Here is a tiny trained network, its code and every weight. The questions are about switching its units off for an input and a target symbol, where a switched-off unit gives its printed mean instead of its output.

import numpy as np


def w(rows, s, z=0):
    codes = np.array(rows[::2]) - 128.0
    scale = np.full(codes.shape[1], s)
    scale[-1] = z or s
    return codes * scale


def f(y):
    return y / 2 * (1 + np.tanh(0.7978845608 * (y + 0.044715 * y**3)))


def softmax(a):
    e = np.exp(a - a.max(-1, keepdims=True))
    return e / e.sum(-1, keepdims=True)


def log_softmax(a):
    a = a - a.max(-1, keepdims=True)
    return a - np.log(np.exp(a).sum(-1, keepdims=True))


def net(x, mask):
    ids = ['αβμξπτψω'.index(c) for c in x.split()]
    T = len(ids)
    res = E[ids] + P[:T]
    u = 0
    for l in range(2):
        r = res
        for j in range(3):
            rows = slice(4 * j, 4 * j + 4)
            q, k, v = (r @ M[l][rows].T for M in (Q, K, V))
            z = softmax(np.where(np.tri(T) > 0, q @ k.T / 4**0.5, -1e9)) @ v
            o = O[l][rows]
            res = res + np.where(mask[u + j], z, o[:, -1]) @ o[:, :-1]
        u += 3
        y = f(res @ A[l][:, :-1].T + A[l][:, -1])
        res = res + np.where(mask[u : u + 12], y, B[l][:, -1]) @ B[l][:, :-1]
        u += 12
    return log_softmax(res[-1] @ U[:, :-1].T + U[:, -1])


Q, K, V, O, A, B = {}, {}, {}, {}, {}, {}
E = w([
[115,190,160],'α',
[149,177,111],'β',
[127,213,142],'μ',
[120,245,97],'ξ',
[172,171,240],'π',
[190,111,148],'τ',
[179,153,69],'ψ',
[204,59,87],'ω',
],0.012)
P = w([
[28,85,130],'0',
[83,143,112],'1',
[99,145,112],'2',
[117,149,128],'3',
[134,152,125],'4',
[149,154,129],'5',
[164,152,132],'6',
[178,153,133],'7',
[192,153,136],'8',
[206,155,132],'9',
[219,155,135],'10',
[232,157,134],'11',
[242,162,131],'12',
[255,161,132],'13',
],0.0091)
Q[0] = w([
[158,134,154],'0.h1',
[224,192,99],'0.h1',
[226,158,148],'0.h1',
[237,168,153],'0.h1',
[120,167,89],'0.h2',
[4,70,140],'0.h2',
[105,182,67],'0.h2',
[120,130,123],'0.h2',
[115,151,138],'0.h3',
[98,116,135],'0.h3',
[133,68,135],'0.h3',
[139,146,155],'0.h3',
],0.045)
K[0] = w([
[144,146,112],'0.h1',
[234,131,142],'0.h1',
[200,174,112],'0.h1',
[216,172,109],'0.h1',
[124,183,87],'0.h2',
[4,73,152],'0.h2',
[119,210,66],'0.h2',
[122,133,123],'0.h2',
[165,114,128],'0.h3',
[114,100,142],'0.h3',
[48,123,121],'0.h3',
[167,124,98],'0.h3',
],0.038)
V[0] = w([
[95,206,73],'0.h1',
[97,206,72],'0.h1',
[137,106,147],'0.h1',
[157,62,175],'0.h1',
[151,157,118],'0.h2',
[238,253,48],'0.h2',
[209,172,185],'0.h2',
[226,180,197],'0.h2',
[150,123,158],'0.h3',
[142,123,147],'0.h3',
[87,132,101],'0.h3',
[162,125,154],'0.h3',
],0.0058)
O[0] = w([
[190,170,114,120],'0.h1',
[189,169,113,121],'0.h1',
[110,118,131,130],'0.h1',
[76,92,140,135],'0.h1',
[135,118,152,155],'0.h2',
[186,93,245,254],'0.h2',
[109,76,164,189],'0.h2',
[107,65,174,202],'0.h2',
[128,132,153,131],'0.h3',
[126,130,144,130],'0.h3',
[124,125,102,117],'0.h3',
[133,132,156,137],'0.h3',
],0.011,0.0074)
A[0] = w([
[134,149,111,75],'0.n1',
[9,201,211,139],'0.n2',
[49,111,72,152],'0.n3',
[196,145,114,49],'0.n4',
[105,133,130,30],'0.n5',
[69,123,139,3],'0.n6',
[128,122,66,97],'0.n7',
[98,180,97,38],'0.n8',
[197,108,119,136],'0.n9',
[69,225,225,94],'0.n10',
[151,78,110,78],'0.n11',
[53,108,144,179],'0.n12',
],0.013,0.0042)
B[0] = w([
[205,127,158,116],'0.n1',
[199,126,220,194],'0.n2',
[101,148,216,132],'0.n3',
[105,96,150,157],'0.n4',
[200,117,83,111],'0.n5',
[196,123,3,116],'0.n6',
[96,159,63,125],'0.n7',
[204,185,125,126],'0.n8',
[71,122,101,213],'0.n9',
[138,79,34,255],'0.n10',
[91,144,62,142],'0.n11',
[75,157,88,142],'0.n12',
],0.021,0.009)
Q[1] = w([
[181,81,24],'1.h1',
[102,98,144],'1.h1',
[173,3,5],'1.h1',
[111,206,179],'1.h1',
[158,91,218],'1.h2',
[49,111,110],'1.h2',
[50,170,136],'1.h2',
[233,7,13],'1.h2',
[121,179,138],'1.h3',
[205,104,40],'1.h3',
[205,42,112],'1.h3',
[146,134,126],'1.h3',
],0.017)
K[1] = w([
[106,45,143],'1.h1',
[107,143,121],'1.h1',
[64,41,149],'1.h1',
[165,154,115],'1.h1',
[153,126,186],'1.h2',
[63,127,149],'1.h2',
[76,168,135],'1.h2',
[180,6,93],'1.h2',
[161,165,126],'1.h3',
[120,49,126],'1.h3',
[67,59,169],'1.h3',
[131,128,137],'1.h3',
],0.023)
V[1] = w([
[96,104,217],'1.h1',
[130,127,151],'1.h1',
[80,98,157],'1.h1',
[41,80,64],'1.h1',
[170,22,132],'1.h2',
[184,148,173],'1.h2',
[155,255,182],'1.h2',
[159,110,146],'1.h2',
[114,143,2],'1.h3',
[52,146,24],'1.h3',
[122,131,78],'1.h3',
[190,110,201],'1.h3',
],0.0081)
O[1] = w([
[147,65,132,164],'1.h1',
[135,114,121,130],'1.h1',
[118,100,170,167],'1.h1',
[65,147,246,183],'1.h1',
[159,209,66,250],'1.h2',
[87,154,126,168],'1.h2',
[41,74,192,60],'1.h2',
[121,160,111,172],'1.h2',
[108,188,90,94],'1.h3',
[149,239,95,124],'1.h3',
[121,154,115,115],'1.h3',
[108,49,152,129],'1.h3',
],0.012,0.011)
A[1] = w([
[49,137,144,168],'1.n1',
[147,176,179,199],'1.n2',
[243,130,255,2],'1.n3',
[54,205,192,146],'1.n4',
[28,97,34,143],'1.n5',
[139,215,165,66],'1.n6',
[59,128,9,54],'1.n7',
[203,161,156,158],'1.n8',
[143,123,36,169],'1.n9',
[149,200,243,69],'1.n10',
[141,68,137,21],'1.n11',
[195,128,168,46],'1.n12',
],0.0089,0.0067)
B[1] = w([
[134,149,108,181],'1.n1',
[120,191,49,205],'1.n2',
[205,149,103,247],'1.n3',
[154,86,74,201],'1.n4',
[181,140,86,174],'1.n5',
[164,84,178,208],'1.n6',
[2,36,128,173],'1.n7',
[15,38,97,234],'1.n8',
[172,144,186,214],'1.n9',
[107,170,208,203],'1.n10',
[98,243,164,197],'1.n11',
[53,197,131,174],'1.n12',
],0.02,0.012)
U = w([
[114,105,253,76],'α',
[229,29,183,252],'β',
[135,110,175,86],'μ',
[179,130,63,105],'ξ',
[165,79,201,183],'π',
[70,57,180,185],'τ',
[217,148,181,128],'ψ',
[55,205,148,3],'ω',
],0.0048,0.0028)

Each question gives the input, a string of symbols that net reads in full, and the target symbol t.
The units are the heads (4 rows each of Q, K, V and O) and the neurons (one row each of A and B). Each row of codes is followed by its name. A weight is (code - 128) times the scale printed after its matrix; where a second scale follows, it is the last column's (O, A, B and U).
mask holds one flag per unit, layer by layer, with each layer's heads first. A switched-off unit (its flag False) gives its mean, the last column of its rows in O or B, instead of its output. The means were averaged over made-up inputs and are rounded, as every weight is.
A unit's drop is (log p(t) with every unit on - log p(t) with that unit switched off) / (log p(t) with every unit on - log p(t) with every unit switched off).
The circuit of an input: a set's keep is (log p(t) with only the set's units on - log p(t) with every unit switched off) / (log p(t) with every unit on - log p(t) with every unit switched off). Starting from the 12 units with the biggest drops (on a tie, the unit counted first), units are removed one at a time, each time the one whose removal leaves the highest keep (on an exact tie, the one counted first), for as long as the keep stays at least 0.8.
circuit, biggest first: the units of the circuit, biggest drop first
top k neurons: the k neurons with the biggest drops, biggest first
which heads matter: for each layer, one digit per head in row order, 1 if its drop is at least 0.15 and else 0, layers parted by /
input π τ τ τ μ, target ξ: circuit, biggest first	(0.n10; 1.h2)
input τ β ξ τ π π, target ξ: top 3 neurons	(0.n2; 1.n3; 0.n8)
input π β α, target ψ: top neuron	(0.n2)
input ξ ω ω, target ξ: circuit, biggest first	(0.n2; 1.h3; 0.h2; 1.n4)
input ξ ξ ξ β β μ ω ξ π α ξ ψ ξ μ, target β: circuit, biggest first	(0.h2; 1.h3)
input μ μ ξ ξ ψ μ μ, target β: circuit, biggest first	(0.n10; 1.n11; 1.n2)
input τ ψ ξ, target β: circuit, biggest first	(0.n10; 1.n2; 1.h1)
input τ ω β τ ω π α, target ω: which heads matter	000 / 110
input ψ ξ ω ω β ξ ξ ξ μ, target τ: top 4 neurons	(0.n10; 1.n7; 0.n2; 0.n9)
input μ α β ψ μ π α ψ α μ μ ω π ξ, target ω: top 2 neurons	(0.n2; 0.n11)
input α ψ α μ τ τ ω ψ, target ω: top 4 neurons	(1.n11; 0.n3; 0.n2; 0.n9)
input α α π ω π ξ τ ξ ω ξ β π, target ψ: which heads matter	111 / 101
input ξ β ξ ξ α ω μ, target ω: circuit, biggest first	(0.n2; 1.n2; 1.n12; 0.h1)
input τ ψ ω ω ξ ω ψ τ ξ β μ τ, target α: top 4 neurons	(0.n3; 0.n10; 1.n11; 0.n9)
input ω ξ α ξ β ξ τ τ ξ π τ, target ψ: top 2 neurons	(0.n3; 0.n10)
input τ τ μ, target ξ: top 4 neurons	(0.n2; 0.n10; 0.n9; 1.n3)
input ω μ π, target ω: top 2 neurons	(0.n3; 0.n10)
input μ α ξ ω μ α ξ, target τ: which heads matter	110 / 011
input β ω π μ ψ β ξ ξ τ α, target ξ: top 2 neurons	(0.n10; 0.n2)
input α τ β ω, target α: top 3 neurons	(0.n10; 0.n6; 0.n8)
input ξ ξ α ξ π ξ μ ξ ξ β α μ π μ, target ψ: top 3 neurons	(1.n11; 0.n2; 1.n3)
input ω α ψ ω β τ α ψ μ ξ π μ ξ, target ψ: which heads matter	110 / 111
input π τ μ β α β ξ μ, target τ: which heads matter	110 / 011
input μ ψ μ ω π ψ τ π β ψ, target β: which heads matter	110 / 100
input ψ α ω ψ ω ψ ψ π μ τ, target ξ: top 4 neurons	(0.n2; 0.n10; 0.n7; 0.n9)
input α π β τ α β μ ξ ξ μ α, target τ: top 4 neurons	(0.n2; 0.n10; 1.n7; 0.n9)
input ψ ξ β μ τ ψ π π τ μ τ ξ ξ, target ξ: top 3 neurons	(0.n10; 0.n2; 0.n11)
input ω μ α π, target ψ: which heads matter	011 / 101
input β β μ α α μ β μ ψ τ ψ ξ, target β: which heads matter	000 / 010
